Here is a tiny trained network, its code and every weight. The questions are about switching its units off for an input and a target symbol, where a switched-off unit gives its printed mean instead of its output.

import numpy as np


def w(rows, s, z=0):
    codes = np.array(rows[::2]) - 128.0
    scale = np.full(codes.shape[1], s)
    scale[-1] = z or s
    return codes * scale


def norm(h):
    return h / np.sqrt((h * h).mean(-1, keepdims=True) + 1e-5)


def f(y):
    return np.maximum(y, 0)


def softmax(a):
    e = np.exp(a - a.max(-1, keepdims=True))
    return e / e.sum(-1, keepdims=True)


def log_softmax(a):
    a = a - a.max(-1, keepdims=True)
    return a - np.log(np.exp(a).sum(-1, keepdims=True))


def net(x, mask):
    ids = ['ΔΛΩαβζηπστφψ'.index(c) for c in x.split()]
    T = len(ids)
    res = E[ids] + P[:T]
    u = 0
    for l in range(2):
        r = norm(res)
        for j in range(3):
            rows = slice(2 * j, 2 * j + 2)
            q, k, v = (r @ M[l][rows].T for M in (Q, K, V))
            z = softmax(np.where(np.tri(T) > 0, q @ k.T / 2**0.5, -1e9)) @ v
            o = O[l][rows]
            res = res + np.where(mask[u + j], z, o[:, -1]) @ o[:, :-1]
        u += 3
        y = f(norm(res) @ A[l][:, :-1].T + A[l][:, -1])
        res = res + np.where(mask[u : u + 8], y, B[l][:, -1]) @ B[l][:, :-1]
        u += 8
    return log_softmax(norm(res)[-1] @ U[:, :-1].T + U[:, -1])


Q, K, V, O, A, B = {}, {}, {}, {}, {}, {}
E = w([
[124,173,79,143,124,113,110],'Δ',
[160,129,88,124,146,78,126],'Λ',
[112,187,86,157,116,78,132],'Ω',
[60,147,166,102,113,82,67],'α',
[127,94,104,69,122,183,90],'β',
[151,171,115,183,58,253,149],'ζ',
[203,223,61,113,166,99,179],'η',
[195,77,116,105,207,59,110],'π',
[50,177,130,113,158,147,190],'σ',
[116,179,94,98,95,99,99],'τ',
[178,78,196,11,153,172,97],'φ',
[139,98,93,103,102,130,139],'ψ',
],0.02)
P = w([
[93,5,136,129,102,113,194],'0',
[64,131,2,74,148,188,125],'1',
[91,133,34,111,161,221,122],'2',
[96,201,119,116,172,179,152],'3',
[109,174,66,144,213,194,142],'4',
[150,98,61,116,141,190,137],'5',
[111,190,105,120,164,163,144],'6',
[116,174,86,129,165,168,144],'7',
[130,223,120,101,109,138,104],'8',
[111,178,88,131,166,171,137],'9',
[173,161,107,148,117,130,128],'10',
],0.0079)
Q[0] = w([
[135,121,217,75,116,163,147],'0.h1',
[127,37,137,169,176,140,150],'0.h1',
[188,110,183,174,150,141,74],'0.h2',
[67,166,1,81,11,72,172],'0.h2',
[103,85,107,136,155,187,78],'0.h3',
[105,131,214,138,101,147,108],'0.h3',
],0.007)
K[0] = w([
[48,157,29,109,152,113,48],'0.h1',
[172,176,34,65,158,123,44],'0.h1',
[223,177,87,19,94,140,90],'0.h2',
[81,1,132,152,98,33,196],'0.h2',
[53,183,140,154,108,81,166],'0.h3',
[93,251,94,67,226,105,109],'0.h3',
],0.006)
V[0] = w([
[78,153,79,116,60,73,193],'0.h1',
[126,116,117,108,165,78,120],'0.h1',
[158,187,76,116,173,153,32],'0.h2',
[90,87,70,134,176,63,140],'0.h2',
[143,83,116,43,190,144,108],'0.h3',
[116,160,97,136,254,231,84],'0.h3',
],0.0072)
O[0] = w([
[152,76,148,153,153,162,170,156],'0.h1',
[154,128,73,138,36,94,91,170],'0.h1',
[46,46,116,36,30,155,153,181],'0.h2',
[176,140,117,202,59,51,122,253],'0.h2',
[160,78,103,89,74,226,99,242],'0.h3',
[128,62,1,193,150,109,138,180],'0.h3',
],0.0064,0.0046)
A[0] = w([
[132,189,107,163,80,110,77,162],'0.n1',
[107,99,237,63,153,197,141,112],'0.n2',
[24,166,104,58,179,140,244,3],'0.n3',
[170,52,151,41,194,134,82,123],'0.n4',
[192,60,111,75,119,122,214,113],'0.n5',
[2,145,154,114,156,97,101,98],'0.n6',
[187,76,166,172,198,118,75,89],'0.n7',
[209,49,127,142,70,195,105,213],'0.n8',
],0.0083,0.0039)
B[0] = w([
[142,39,135,135,174,174,114,208],'0.n1',
[167,118,71,77,44,123,94,156],'0.n2',
[136,102,85,76,207,63,182,152],'0.n3',
[132,177,134,2,197,187,55,215],'0.n4',
[194,78,82,146,140,134,59,213],'0.n5',
[48,15,44,167,157,69,133,146],'0.n6',
[112,220,144,79,207,54,38,152],'0.n7',
[52,219,147,174,172,108,146,255],'0.n8',
],0.0076,0.0079)
Q[1] = w([
[111,118,185,82,109,171,250],'1.h1',
[95,176,57,191,167,42,3],'1.h1',
[6,94,105,109,72,202,163],'1.h2',
[88,223,161,46,210,130,116],'1.h2',
[102,132,234,75,209,72,55],'1.h3',
[136,162,129,44,153,89,156],'1.h3',
],0.0069)
K[1] = w([
[129,59,90,121,123,191,127],'1.h1',
[142,130,198,118,96,52,111],'1.h1',
[187,49,144,112,165,189,104],'1.h2',
[93,159,147,41,152,194,141],'1.h2',
[99,154,38,162,128,167,23],'1.h3',
[163,173,1,138,138,162,154],'1.h3',
],0.0088)
V[1] = w([
[45,85,131,136,74,112,154],'1.h1',
[121,183,248,85,109,52,99],'1.h1',
[252,72,192,184,243,62,183],'1.h2',
[111,42,29,116,122,120,184],'1.h2',
[135,70,92,188,161,142,75],'1.h3',
[112,119,77,246,3,121,167],'1.h3',
],0.006)
O[1] = w([
[128,56,55,211,89,236,134,4],'1.h1',
[52,13,40,152,227,10,32,93],'1.h1',
[254,58,136,14,163,78,133,63],'1.h2',
[45,136,178,69,8,103,251,214],'1.h2',
[144,237,89,169,36,69,87,219],'1.h3',
[182,35,15,125,82,152,87,38],'1.h3',
],0.006,0.0035)
A[1] = w([
[172,102,66,183,25,105,150,18],'1.n1',
[115,66,111,72,42,103,182,81],'1.n2',
[95,199,98,109,178,111,135,102],'1.n3',
[27,40,98,87,215,118,225,62],'1.n4',
[128,60,246,43,151,157,113,45],'1.n5',
[77,19,127,163,149,55,101,171],'1.n6',
[76,142,110,94,71,144,254,136],'1.n7',
[116,126,189,88,93,118,151,2],'1.n8',
],0.0071,0.0038)
B[1] = w([
[139,121,96,36,119,175,134,179],'1.n1',
[42,1,175,128,94,83,119,165],'1.n2',
[142,101,96,80,76,96,197,254],'1.n3',
[72,95,201,99,144,65,212,193],'1.n4',
[139,58,182,110,73,236,96,151],'1.n5',
[83,79,232,235,99,148,52,210],'1.n6',
[123,138,226,103,184,206,124,233],'1.n7',
[156,145,7,102,155,72,162,128],'1.n8',
],0.0082,0.0045)
U = w([
[181,133,132,206,111,96,62,124],'Δ',
[74,191,64,200,59,47,108,91],'Λ',
[254,185,71,140,122,126,198,68],'Ω',
[29,217,93,118,117,173,76,2],'α',
[156,202,180,127,237,86,62,128],'β',
[190,80,142,208,161,166,83,200],'ζ',
[121,106,80,210,118,177,71,93],'η',
[98,86,173,87,161,94,204,92],'π',
[157,189,175,226,75,202,136,236],'σ',
[174,54,61,110,21,141,120,143],'τ',
[145,91,194,72,63,198,77,161],'φ',
[38,50,206,198,128,144,42,140],'ψ',
],0.0069,0.0034)

Each question gives the input, a string of symbols that net reads in full, and the target symbol t.
The units are the heads (2 rows each of Q, K, V and O) and the neurons (one row each of A and B). Each row of codes is followed by its name. A weight is (code - 128) times the scale printed after its matrix; where a second scale follows, it is the last column's (O, A, B and U).
mask holds one flag per unit, layer by layer, with each layer's heads first. A switched-off unit (its flag False) gives its mean, the last column of its rows in O or B, instead of its output. The means were averaged over made-up inputs and are rounded, as every weight is.
A unit's drop is (log p(t) with every unit on - log p(t) with that unit switched off) / (log p(t) with every unit on - log p(t) with every unit switched off).
The circuit of an input: a set's keep is (log p(t) with only the set's units on - log p(t) with every unit switched off) / (log p(t) with every unit on - log p(t) with every unit switched off). Starting from the 12 units with the biggest drops (on a tie, the unit counted first), units are removed one at a time, each time the one whose removal leaves the highest keep (on an exact tie, the one counted first), for as long as the keep stays at least 0.8.
units of the circuit, in order: the units of the circuit, biggest drop first
most important unit: the unit with the biggest drop
k most important neurons: the k neurons with the biggest drops, biggest first
top k neurons in layer l: the k neurons of layer l with the biggest drops, biggest first
which heads matter: for each layer, one digit per head in row order, 1 if its drop is at least 0.15 and else 0, layers parted by /
input τ ζ β σ τ, target ψ: 2 most important neurons : [1.n6, 0.n4]
input β Ω α Δ Δ α π Δ, target σ: top neuron in layer 1 : [1.n7]
input ζ Ω Δ Δ τ, target π: which heads matter : 000 / 000
input β σ η ζ σ τ ζ Ω Ω, target σ: units of the circuit, in order : [1.h1, 0.n4, 0.n1]
input π ψ Δ π τ, target Λ: units of the circuit, in order : [0.h2, 0.n4]
input ψ ζ Λ η τ Δ, target β: units of the circuit, in order : [0.h2, 0.h3]
input π ψ Λ Δ ψ β, target α: units of the circuit, in order : [0.n8, 0.n1]
input φ φ Δ ζ ζ π η π α, target ψ: units of the circuit, in order : [1.n6, 0.n6]
input φ τ Δ τ π β Λ ψ α, target ψ: units of the circuit, in order : [0.n6, 1.n6]
input η α Δ π τ, target φ: units of the circuit, in order : [0.n8, 1.h1, 0.n1]
input τ φ π ψ η Ω η ζ Δ, target ψ: units of the circuit, in order : [0.h3, 1.h1, 1.n6, 0.n1]
input ζ β β ψ Δ, target π: which heads matter : 110 / 000
input Δ τ ψ π π Δ π η π α Ω, target τ: which heads matter : 001 / 000
input Δ Λ Ω Λ ψ, target τ: which heads matter : 001 / 011
input Δ ψ α Ω Δ, target τ: most important unit : 1.h3
input ζ β Ω φ β Δ ψ, target π: which heads matter : 111 / 000
input π ψ η φ Ω Δ, target Λ: which heads matter : 110 / 100
input π Λ τ η π ψ Λ, target Λ: 2 most important neurons : [0.n4, 0.n7]
input ζ Δ π σ π ψ τ, target π: which heads matter : 100 / 000
input Δ β φ τ, target τ: most important unit : 0.h3
input Δ β φ α ψ, target τ: 2 most important neurons : [0.n4, 0.n5]
input ζ φ β η Δ Δ, target π: which heads matter : 111 / 000
input Δ Λ π τ ψ Ω, target τ: which heads matter : 000 / 000
input ψ α σ Ω, target β: which heads matter : 011 / 110
input η η π ζ π Δ, target φ: 2 most important neurons : [1.n7, 0.n4]
input π α η π α φ ψ, target Λ: which heads matter : 010 / 100
input π Λ Λ, target Λ: top 3 neurons in layer 0 : [0.n4, 0.n5, 0.n7]
